Below are the code and all the weights of a small trained network. Each question names an input and a class and asks about switching units off, where a switched-off unit gives its printed mean instead of its output.

import numpy as np


def w(rows, s, z=0):
    codes = np.array(rows[::2]) - 128.0
    scale = np.full(codes.shape[1], s)
    scale[-1] = z or s
    return codes * scale


def norm(h):
    return h / np.sqrt((h * h).mean(-1, keepdims=True) + 1e-5)


def f(y):
    return np.maximum(y, 0)


def log_softmax(a):
    a = a - a.max(-1, keepdims=True)
    return a - np.log(np.exp(a).sum(-1, keepdims=True))


def net(x, mask):
    res = np.array(x, float).reshape(1, 4) / 4 @ E
    u = 0
    for l in range(3):
        y = f(norm(res) @ A[l][:, :-1].T + A[l][:, -1])
        res = res + np.where(mask[u : u + 3], y, B[l][:, -1]) @ B[l][:, :-1]
        u += 3
    return log_softmax(norm(res)[-1] @ U[:, :-1].T + U[:, -1])


A, B = {}, {}
E = w([
[139,99,133,115,126,139],'x0',
[137,158,206,62,103,102],'x1',
[129,103,127,125,183,1],'x2',
[128,118,131,121,130,132],'x3',
],0.0099)
A[0] = w([
[155,191,101,66,159,255,5],'L0N1',
[153,113,98,119,161,105,66],'L0N2',
[118,125,153,89,121,123,101],'L0N3',
],0.0082,0.003)
B[0] = w([
[87,160,45,69,53,9,252],'L0N1',
[160,130,139,132,105,21,183],'L0N2',
[126,254,169,203,94,124,178],'L0N3',
],0.0071,0.0039)
A[1] = w([
[80,79,1,209,237,142,119],'L1N1',
[125,163,130,185,194,147,41],'L1N2',
[131,41,17,215,103,122,3],'L1N3',
],0.0065,0.0028)
B[1] = w([
[145,36,245,182,244,195,254],'L1N1',
[148,215,77,187,170,168,136],'L1N2',
[239,254,204,131,132,67,219],'L1N3',
],0.0086,0.0058)
A[2] = w([
[92,46,83,130,217,1,12],'L2N1',
[94,91,121,88,210,70,37],'L2N2',
[107,168,236,87,99,97,125],'L2N3',
],0.0096,0.0011)
B[2] = w([
[127,151,65,81,26,201,255],'L2N1',
[49,200,77,93,52,204,204],'L2N2',
[154,30,139,223,254,130,241],'L2N3',
],0.0092,0.0079)
U = w([
[162,110,198,133,254,105,251],'0',
[102,155,76,54,27,143,5],'1',
],0.014,0.0024)

Each question gives the input, the list of numbers given to net, and the class t.
The units are the neurons (one row each of A and B). Each row of codes is followed by its name. A weight is (code - 128) times the scale printed after its matrix; where a second scale follows, it is the last column's (A, B and U).
mask holds one flag per neuron, layer by layer. A switched-off neuron (its flag False) gives its mean, the last column of its row in B, instead of its output. The means were averaged over made-up inputs and are rounded, as every weight is.
A unit's drop is (log p(t) with every unit on - log p(t) with that unit switched off) / (log p(t) with every unit on - log p(t) with every unit switched off).
The circuit of an input: a set's keep is (log p(t) with only the set's units on - log p(t) with every unit switched off) / (log p(t) with every unit on - log p(t) with every unit switched off). Starting from all 9 units, units are removed one at a time, each time the one whose removal leaves the highest keep (on an exact tie, the one counted first), for as long as the keep stays at least 0.8.
circuit, biggest first: the units of the circuit, biggest drop first
unit that matters most: the unit with the biggest drop
top k neurons: the k neurons with the biggest drops, biggest first
top k neurons in layer l: the k neurons of layer l with the biggest drops, biggest first
drop when u is switched off: that unit's drop, to one decimal
input [8,8,-3,-8], class 0: circuit, biggest first => L2N3
input [-2,4,-4,8], class 0: top 3 neurons => L2N1, L2N3, L2N2
input [-6,-4,5,-8], class 1: top 4 neurons => L2N1, L2N3, L0N2, L2N2
input [-8,5,-4,3], class 0: top 2 neurons => L2N1, L2N3
input [-7,-5,-4,-5], class 0: top 3 neurons => L2N1, L1N1, L2N2
input [8,5,-4,-1], class 0: top 2 neurons => L2N3, L2N1
input [-6,3,-3,4], class 0: top 2 neurons in layer 2 => L2N1, L2N3
input [7,-2,3,5], class 1: top 2 neurons => L0N2, L2N1
input [-3,-8,-5,-8], class 0: top 2 neurons => L1N1, L2N1
input [-8,-4,-3,-1], class 0: top 2 neurons in layer 2 => L2N1, L2N2
input [-1,7,-3,6], class 0: drop when L2N3 is switched off => 0.2
input [-2,0,1,-8], class 1: drop when L1N3 is switched off => 2.4
input [2,5,-3,-6], class 0: drop when L2N3 is switched off => 0.8
input [-2,1,3,6], class 1: unit that matters most => L1N3
input [-8,4,-3,-2], class 0: drop when L2N1 is switched off => 1.3
